Below are the code and all the weights of a small trained network. Each question names an input and a class and asks about switching units off, where a switched-off unit gives its printed mean instead of its output.

import numpy as np


def w(rows, s, z=0):
    codes = np.array(rows[::2]) - 128.0
    scale = np.full(codes.shape[1], s)
    scale[-1] = z or s
    return codes * scale


def f(y):
    return y / 2 * (1 + np.tanh(0.7978845608 * (y + 0.044715 * y**3)))


def log_softmax(a):
    a = a - a.max(-1, keepdims=True)
    return a - np.log(np.exp(a).sum(-1, keepdims=True))


def net(x, mask):
    res = np.array(x, float).reshape(1, 6) / 4 @ E
    y = f(res @ A[0][:, :-1].T + A[0][:, -1])
    res = res + np.where(mask, y, B[0][:, -1]) @ B[0][:, :-1]
    return log_softmax(res[-1] @ U[:, :-1].T + U[:, -1])


A, B = {}, {}
E = w([
[198,98,188,167,185,57],'x0',
[41,96,171,157,193,85],'x1',
[31,217,68,110,124,37],'x2',
[100,210,158,254,192,182],'x3',
[157,149,206,135,78,63],'x4',
[126,155,141,206,157,119],'x5',
],0.0088)
A[0] = w([
[147,110,165,115,176,11,211],'n0',
[139,241,121,38,21,112,207],'n1',
[69,101,131,90,168,255,207],'n2',
[243,71,119,54,137,32,234],'n3',
[4,150,22,144,168,138,254],'n4',
[142,122,80,115,83,26,66],'n5',
],0.007,0.0036)
B[0] = w([
[94,48,167,254,116,65,212],'n0',
[189,135,15,62,49,38,221],'n1',
[98,149,141,115,131,229,203],'n2',
[116,38,217,98,57,90,226],'n3',
[84,167,39,124,223,129,254],'n4',
[101,138,43,172,47,81,171],'n5',
],0.0083,0.0091)
U = w([
[16,148,73,125,243,135,135],'0',
[180,204,10,27,71,29,50],'1',
[208,217,237,215,193,68,252],'2',
[249,58,161,1,52,232,207],'3',
[82,24,183,131,78,17,62],'4',
[86,184,77,126,74,201,119],'5',
],0.0069,0.004)

Each question gives the input, the list of numbers given to net, and the class t.
The units are the neurons (one row each of A and B). Each row of codes is followed by its name. A weight is (code - 128) times the scale printed after its matrix; where a second scale follows, it is the last column's (A, B and U).
mask holds one flag per neuron, in row order. A switched-off neuron (its flag False) gives its mean, the last column of its row in B, instead of its output. The means were averaged over made-up inputs and are rounded, as every weight is.
A unit's drop is (log p(t) with every unit on - log p(t) with that unit switched off) / (log p(t) with every unit on - log p(t) with every unit switched off).
The circuit of an input: a set's keep is (log p(t) with only the set's units on - log p(t) with every unit switched off) / (log p(t) with every unit on - log p(t) with every unit switched off). Starting from all 6 units, units are removed one at a time, each time the one whose removal leaves the highest keep (on an exact tie, the one counted first), for as long as the keep stays at least 0.8.
circuit, biggest first: the units of the circuit, biggest drop first
most important unit: the unit with the biggest drop
top k neurons: the k neurons with the biggest drops, biggest first
drop of u: that unit's drop, to one decimal
input [7,-7,7,-3,3,7], class 4: top 3 neurons => [n0; n3; n4]
input [4,4,-6,-3,-7,5], class 3: circuit, biggest first => [n4; n2]
input [8,-8,1,2,3,-8], class 4: most important unit => n3
input [-5,6,-1,-1,2,1], class 0: circuit, biggest first => [n3; n1]
input [-2,-8,-1,6,4,-4], class 1: top 3 neurons => [n1; n3; n2]
input [8,-3,8,-7,1,4], class 4: top 2 neurons => [n0; n3]
input [5,0,-3,0,-6,0], class 3: top 3 neurons => [n4; n0; n5]
input [-6,-1,8,8,8,-2], class 1: drop of n1 => 1.0
input [5,-6,3,-7,-8,6], class 4: drop of n3 => 0.9
input [5,-4,0,-8,6,-2], class 4: drop of n5 => 0.0
